Here is a tiny trained network, its code and every weight. The questions are about switching its units off for an input and a class, where a switched-off unit gives its printed mean instead of its output.

import numpy as np


def w(rows, s, z=0):
    codes = np.array(rows[::2]) - 128.0
    scale = np.full(codes.shape[1], s)
    scale[-1] = z or s
    return codes * scale


def norm(h):
    return h / np.sqrt((h * h).mean(-1, keepdims=True) + 1e-5)


def f(y):
    return y / 2 * (1 + np.tanh(0.7978845608 * (y + 0.044715 * y**3)))


def log_softmax(a):
    a = a - a.max(-1, keepdims=True)
    return a - np.log(np.exp(a).sum(-1, keepdims=True))


def net(x, mask):
    res = np.array(x, float).reshape(1, 5) / 4 @ E
    u = 0
    for l in range(2):
        y = f(norm(res) @ A[l][:, :-1].T + A[l][:, -1])
        res = res + np.where(mask[u : u + 16], y, B[l][:, -1]) @ B[l][:, :-1]
        u += 16
    return log_softmax(norm(res)[-1] @ U[:, :-1].T + U[:, -1])


A, B = {}, {}
E = w([
[161,194,187,197,52,159],'x0',
[102,158,88,108,148,209],'x1',
[151,93,186,149,180,192],'x2',
[18,64,106,76,124,107],'x3',
[157,159,247,65,150,96],'x4',
],0.0015)
A[0] = w([
[63,109,87,53,129,147,89],'0.n0',
[132,130,131,109,134,129,85],'0.n1',
[209,156,136,192,91,154,149],'0.n2',
[128,37,18,167,171,149,9],'0.n3',
[79,89,110,157,108,170,137],'0.n4',
[131,179,124,131,79,154,68],'0.n5',
[99,107,121,181,38,41,95],'0.n6',
[129,147,129,124,118,141,133],'0.n7',
[103,157,132,75,201,219,39],'0.n8',
[127,123,121,136,132,99,73],'0.n9',
[110,218,12,87,68,85,13],'0.n10',
[135,147,51,198,122,175,17],'0.n11',
[133,133,161,107,108,81,60],'0.n12',
[140,135,231,135,129,132,52],'0.n13',
[113,50,39,175,163,135,47],'0.n14',
[4,42,87,175,95,223,99],'0.n15',
],0.0039,0.0014)
B[0] = w([
[189,131,160,222,96,107,179],'0.n0',
[124,99,119,138,106,142,117],'0.n1',
[123,139,156,214,191,70,182],'0.n2',
[170,250,66,24,125,159,193],'0.n3',
[174,151,117,146,187,80,162],'0.n4',
[217,99,103,140,167,131,120],'0.n5',
[41,175,210,47,113,206,160],'0.n6',
[146,121,122,141,126,125,130],'0.n7',
[65,89,239,126,66,162,161],'0.n8',
[115,124,139,116,140,132,111],'0.n9',
[181,238,11,81,177,150,160],'0.n10',
[156,49,168,61,140,13,142],'0.n11',
[30,130,96,102,82,111,124],'0.n12',
[96,174,20,119,84,130,155],'0.n13',
[159,228,91,53,178,143,180],'0.n14',
[139,173,81,201,254,29,255],'0.n15',
],0.0026,0.002)
A[1] = w([
[164,105,63,144,162,138,85],'1.n0',
[130,101,229,145,104,146,2],'1.n1',
[137,169,2,119,103,137,42],'1.n2',
[149,159,136,155,98,64,134],'1.n3',
[175,158,149,226,133,135,90],'1.n4',
[99,44,120,114,141,82,18],'1.n5',
[76,118,123,134,153,123,87],'1.n6',
[96,131,144,139,53,99,99],'1.n7',
[109,138,143,97,156,95,184],'1.n8',
[129,104,156,84,109,202,54],'1.n9',
[97,139,110,137,127,144,120],'1.n10',
[64,116,122,104,168,111,123],'1.n11',
[128,128,155,128,98,122,66],'1.n12',
[181,87,113,119,190,207,169],'1.n13',
[211,149,144,223,105,139,27],'1.n14',
[160,208,122,160,84,203,63],'1.n15',
],0.0052,0.0012)
B[1] = w([
[88,197,113,82,95,96,178],'1.n0',
[121,182,17,65,132,81,213],'1.n1',
[141,190,55,89,242,44,254],'1.n2',
[64,119,147,86,132,196,194],'1.n3',
[80,132,149,226,133,226,241],'1.n4',
[254,84,111,162,193,111,121],'1.n5',
[193,141,129,156,124,145,137],'1.n6',
[133,156,144,58,141,191,155],'1.n7',
[154,99,167,160,106,213,206],'1.n8',
[101,148,181,59,28,71,117],'1.n9',
[161,168,160,149,171,110,129],'1.n10',
[215,124,152,207,121,167,188],'1.n11',
[108,122,98,72,129,153,116],'1.n12',
[26,205,156,107,35,131,204],'1.n13',
[77,130,132,200,152,205,220],'1.n14',
[140,62,123,173,193,47,184],'1.n15',
],0.0028,0.0016)
U = w([
[137,83,93,152,66,110,3],'0',
[217,4,163,115,149,95,117],'1',
[74,155,168,254,127,204,159],'2',
[144,191,34,101,194,65,169],'3',
[85,122,201,35,29,143,151],'4',
],0.0092,0.0064)

Each question gives the input, the list of numbers given to net, and the class t.
The units are the neurons (one row each of A and B). Each row of codes is followed by its name. A weight is (code - 128) times the scale printed after its matrix; where a second scale follows, it is the last column's (A, B and U).
mask holds one flag per neuron, layer by layer. A switched-off neuron (its flag False) gives its mean, the last column of its row in B, instead of its output. The means were averaged over made-up inputs and are rounded, as every weight is.
A unit's drop is (log p(t) with every unit on - log p(t) with that unit switched off) / (log p(t) with every unit on - log p(t) with every unit switched off).
The circuit of an input: a set's keep is (log p(t) with only the set's units on - log p(t) with every unit switched off) / (log p(t) with every unit on - log p(t) with every unit switched off). Starting from the 12 units with the biggest drops (on a tie, the unit counted first), units are removed one at a time, each time the one whose removal leaves the highest keep (on an exact tie, the one counted first), for as long as the keep stays at least 0.8.
units of the circuit, in order: the units of the circuit, biggest drop first
most important unit: the unit with the biggest drop
top k neurons: the k neurons with the biggest drops, biggest first
k most important neurons of layer l: the k neurons of layer l with the biggest drops, biggest first
drop of u: that unit's drop, to one decimal
input [0,-8,-5,-1,-2], class 4: units of the circuit, in order : (0.n6, 0.n15)
input [-8,-7,1,-8,-1], class 2: 2 most important neurons of layer 1 : (1.n1, 1.n2)
input [-7,-2,-2,-6,2], class 1: most important unit : 0.n10
input [-3,-8,2,-4,6], class 4: units of the circuit, in order : (0.n15, 1.n2)
input [-1,-7,-3,-3,-2], class 4: units of the circuit, in order : (0.n6, 0.n15)
input [-1,4,-6,-6,5], class 2: 4 most important neurons of layer 1 : (1.n1, 1.n14, 1.n4, 1.n3)
input [-8,-3,7,-8,0], class 2: top 2 neurons : (0.n6, 0.n11)
input [-1,-8,1,-4,6], class 4: 3 most important neurons of layer 0 : (0.n15, 0.n0, 0.n12)
input [1,5,-7,-8,5], class 2: 3 most important neurons of layer 0 : (0.n3, 0.n2, 0.n14)
input [-8,5,7,8,3], class 1: top 2 neurons : (1.n5, 1.n4)
input [-6,2,1,5,8], class 1: 2 most important neurons of layer 0 : (0.n6, 0.n3)
input [0,5,-6,1,7], class 4: 3 most important neurons of layer 0 : (0.n15, 0.n3, 0.n14)
input [-1,-4,-5,-5,2], class 2: top 2 neurons : (0.n3, 0.n2)
input [-6,-8,2,3,2], class 1: most important unit : 1.n5
input [-1,1,-2,-3,7], class 4: top 2 neurons : (0.n15, 1.n2)
input [6,-3,-3,1,1], class 4: top 3 neurons : (0.n6, 0.n15, 0.n0)
input [-6,2,-4,-4,8], class 1: 3 most important neurons of layer 1 : (1.n13, 1.n0, 1.n5)
input [0,8,3,-4,3], class 4: top 4 neurons : (0.n15, 0.n8, 1.n9, 0.n0)
input [1,1,-4,-6,-1], class 2: top 2 neurons : (0.n2, 0.n3)
input [7,8,-2,1,-8], class 3: units of the circuit, in order : (1.n2)
input [1,4,6,8,-6], class 3: top 2 neurons : (0.n3, 0.n14)
input [6,-1,-4,6,2], class 4: drop of 0.n6 : 0.2
